Below are the code and all the weights of a small trained network. Each question names an input and a target symbol and asks about switching units off, where a switched-off unit gives its printed mean instead of its output.

import numpy as np


def w(rows, s, z=0):
    codes = np.array(rows[::2]) - 128.0
    scale = np.full(codes.shape[1], s)
    scale[-1] = z or s
    return codes * scale


def f(y):
    return np.maximum(y, 0)


def softmax(a):
    e = np.exp(a - a.max(-1, keepdims=True))
    return e / e.sum(-1, keepdims=True)


def log_softmax(a):
    a = a - a.max(-1, keepdims=True)
    return a - np.log(np.exp(a).sum(-1, keepdims=True))


def net(x, mask):
    ids = ['αβγεηθμσω'.index(c) for c in x.split()]
    T = len(ids)
    res = E[ids] + P[:T]
    u = 0
    for l in range(3):
        q, k, v = (res @ M[l].T for M in (Q, K, V))
        z = softmax(np.where(np.tri(T) > 0, q @ k.T / 3**0.5, -1e9)) @ v
        res = res + np.where(mask[u], z, O[l][:, -1]) @ O[l][:, :-1]
        u += 1
        y = f(res @ A[l][:, :-1].T + A[l][:, -1])
        res = res + np.where(mask[u : u + 8], y, B[l][:, -1]) @ B[l][:, :-1]
        u += 8
    return log_softmax(res[-1] @ U[:, :-1].T + U[:, -1])


Q, K, V, O, A, B = {}, {}, {}, {}, {}, {}
E = w([
[149,80,107,75,68,148],'α',
[132,76,195,109,192,65],'β',
[118,156,119,222,161,102],'γ',
[193,169,64,143,67,107],'ε',
[11,104,84,124,148,153],'η',
[162,96,176,98,103,77],'θ',
[65,81,112,68,111,144],'μ',
[102,139,129,212,63,120],'σ',
[97,107,92,161,251,98],'ω',
],0.011)
P = w([
[88,203,232,101,113,125],'0',
[161,171,198,77,183,15],'1',
[86,99,162,148,82,126],'2',
[169,94,118,119,178,64],'3',
[119,148,143,132,145,254],'4',
[180,14,47,168,174,114],'5',
[77,100,174,135,55,76],'6',
],0.0053)
Q[0] = w([
[174,115,102,60,47,132],'L0H1',
[202,175,142,177,117,170],'L0H1',
[131,151,144,91,189,254],'L0H1',
],0.066)
K[0] = w([
[224,121,100,8,11,151],'L0H1',
[253,227,94,228,132,171],'L0H1',
[119,181,30,47,246,231],'L0H1',
],0.045)
V[0] = w([
[159,68,78,140,129,140],'L0H1',
[115,34,1,200,119,178],'L0H1',
[83,194,134,87,123,135],'L0H1',
],0.0072)
O[0] = w([
[128,207,197,151,175,177,6],'L0H1',
[110,193,207,64,92,8,150],'L0H1',
[100,36,101,137,41,3,12],'L0H1',
],0.0042,0.00027)
A[0] = w([
[147,253,144,90,84,91,2],'L0N1',
[141,141,191,72,129,118,184],'L0N2',
[112,171,169,86,110,94,217],'L0N3',
[125,105,160,98,111,158,21],'L0N4',
[145,174,140,123,131,161,39],'L0N5',
[151,129,92,149,131,144,77],'L0N6',
[159,155,184,102,186,73,61],'L0N7',
[64,150,173,99,100,147,93],'L0N8',
],0.022,0.006)
B[0] = w([
[236,98,11,251,132,97,156],'L0N1',
[133,89,197,188,177,85,217],'L0N2',
[130,151,132,153,186,211,253],'L0N3',
[84,128,121,133,175,115,143],'L0N4',
[106,99,159,152,127,89,129],'L0N5',
[71,95,150,120,116,116,138],'L0N6',
[101,135,76,71,57,66,192],'L0N7',
[110,103,44,78,87,145,205],'L0N8',
],0.017,0.0049)
Q[1] = w([
[190,254,132,159,103,196],'L1H1',
[142,179,88,138,197,132],'L1H1',
[131,50,99,68,113,196],'L1H1',
],0.054)
K[1] = w([
[125,221,4,158,77,102],'L1H1',
[124,240,123,195,245,81],'L1H1',
[68,42,35,75,169,194],'L1H1',
],0.037)
V[1] = w([
[136,113,164,123,77,104],'L1H1',
[40,191,20,133,152,86],'L1H1',
[155,213,63,135,247,107],'L1H1',
],0.0014)
O[1] = w([
[86,140,132,187,188,111,3],'L1H1',
[170,187,65,35,81,245,217],'L1H1',
[15,119,114,226,60,91,241],'L1H1',
],0.0011,0.00049)
A[1] = w([
[151,181,160,77,115,147,80],'L1N1',
[167,156,151,76,64,153,59],'L1N2',
[126,120,127,90,131,86,7],'L1N3',
[134,160,140,114,113,139,56],'L1N4',
[142,178,173,95,106,170,64],'L1N5',
[110,164,101,86,68,132,61],'L1N6',
[158,176,145,120,111,137,56],'L1N7',
[105,182,134,136,2,194,73],'L1N8',
],0.021,0.013)
B[1] = w([
[172,69,107,73,97,102,128],'L1N1',
[77,130,121,164,182,150,128],'L1N2',
[88,67,132,255,35,142,168],'L1N3',
[186,110,140,103,109,131,128],'L1N4',
[112,159,118,138,45,135,128],'L1N5',
[114,56,60,45,186,147,201],'L1N6',
[91,142,135,176,163,123,128],'L1N7',
[108,74,150,209,54,47,254],'L1N8',
],0.019,0.0035)
Q[2] = w([
[106,134,97,62,126,107],'L2H1',
[171,253,211,8,47,171],'L2H1',
[207,95,57,154,162,81],'L2H1',
],0.047)
K[2] = w([
[129,148,143,159,98,90],'L2H1',
[69,77,3,153,26,150],'L2H1',
[157,179,124,122,135,150],'L2H1',
],0.053)
V[2] = w([
[251,73,119,157,102,132],'L2H1',
[86,125,253,77,69,156],'L2H1',
[57,153,97,139,144,207],'L2H1',
],0.0024)
O[2] = w([
[57,126,159,199,193,67,252],'L2H1',
[110,69,193,95,77,95,43],'L2H1',
[251,177,80,11,130,190,5],'L2H1',
],0.002,0.00036)
A[2] = w([
[113,197,155,58,113,95,2],'L2N1',
[138,157,236,146,181,211,107],'L2N2',
[134,147,216,93,145,64,108],'L2N3',
[67,167,158,118,162,231,138],'L2N4',
[84,235,135,63,114,69,157],'L2N5',
[143,238,206,162,128,170,234],'L2N6',
[189,196,250,167,154,156,32],'L2N7',
[136,176,170,97,125,125,73],'L2N8',
],0.02,0.0064)
B[2] = w([
[94,124,155,199,71,106,132],'L2N1',
[188,5,204,74,127,202,255],'L2N2',
[118,191,127,88,148,38,188],'L2N3',
[145,208,93,103,12,99,247],'L2N4',
[192,171,89,26,233,179,162],'L2N5',
[9,249,195,207,189,207,199],'L2N6',
[121,70,5,188,198,17,200],'L2N7',
[109,133,125,143,76,157,128],'L2N8',
],0.019,0.0081)
U = w([
[165,89,198,84,82,150,214],'α',
[101,152,188,72,123,3,128],'β',
[49,153,157,141,136,168,255],'γ',
[245,135,54,215,121,123,105],'ε',
[37,79,51,82,116,125,20],'η',
[141,70,147,136,176,83,83],'θ',
[113,179,81,93,49,108,144],'μ',
[110,81,172,201,41,42,18],'σ',
[141,149,76,59,175,144,188],'ω',
],0.0041,0.0044)

Each question gives the input, a string of symbols that net reads in full, and the target symbol t.
The units are the heads (3 rows each of Q, K, V and O) and the neurons (one row each of A and B). Each row of codes is followed by its name. A weight is (code - 128) times the scale printed after its matrix; where a second scale follows, it is the last column's (O, A, B and U).
mask holds one flag per unit, layer by layer, with each layer's heads first. A switched-off unit (its flag False) gives its mean, the last column of its rows in O or B, instead of its output. The means were averaged over made-up inputs and are rounded, as every weight is.
A unit's drop is (log p(t) with every unit on - log p(t) with that unit switched off) / (log p(t) with every unit on - log p(t) with every unit switched off).
The circuit of an input: a set's keep is (log p(t) with only the set's units on - log p(t) with every unit switched off) / (log p(t) with every unit on - log p(t) with every unit switched off). Starting from the 12 units with the biggest drops (on a tie, the unit counted first), units are removed one at a time, each time the one whose removal leaves the highest keep (on an exact tie, the one counted first), for as long as the keep stays at least 0.8.
circuit, biggest first: the units of the circuit, biggest drop first
most important unit: the unit with the biggest drop
k most important neurons: the k neurons with the biggest drops, biggest first
drop of u: that unit's drop, to one decimal
input γ μ σ θ ω ω, target η: most important unit : L0N7
input ε θ σ ε γ, target γ: circuit, biggest first : [L2N6, L1N6, L0N8]
input μ σ β, target β: circuit, biggest first : [L2N3, L0N2]
input θ γ γ, target γ: 4 most important neurons : [L2N6, L1N6, L0N8, L0N2]
input γ σ η β ω ε, target ε: circuit, biggest first : [L0N1, L0H1]
input σ η μ, target μ: 4 most important neurons : [L0N8, L2N4, L0N3, L1N8]
input μ β ω θ β, target β: 3 most important neurons : [L0N7, L0N2, L0N3]
input σ θ μ μ, target α: 2 most important neurons : [L0N3, L0N7]
input μ θ β γ, target ω: 3 most important neurons : [L2N5, L0N7, L1N8]
input α μ ε ω β σ ω, target ω: 3 most important neurons : [L2N5, L0N7, L0N8]
input σ σ α σ θ σ η, target η: 2 most important neurons : [L0N8, L1N6]
input θ η α, target α: 2 most important neurons : [L0N2, L2N2]
input θ μ γ η θ, target θ: 4 most important neurons : [L2N7, L0N2, L2N2, L0N8]
input β θ σ γ α, target α: most important unit : L0H1
input ω ε ε σ, target γ: 4 most important neurons : [L2N6, L0N8, L0N7, L1N6]
input σ γ μ θ, target β: 3 most important neurons : [L0N7, L2N3, L0N2]
input ε γ θ ω θ, target θ: 3 most important neurons : [L2N7, L0N2, L0N8]
input σ ε ω θ, target β: drop of L0N2 : 0.6
input σ η θ μ, target α: drop of L0N3 : 0.4
input σ ω β β, target σ: drop of L0N3 : 0.1
input ε σ ε, target ε: drop of L0N1 : 1.2
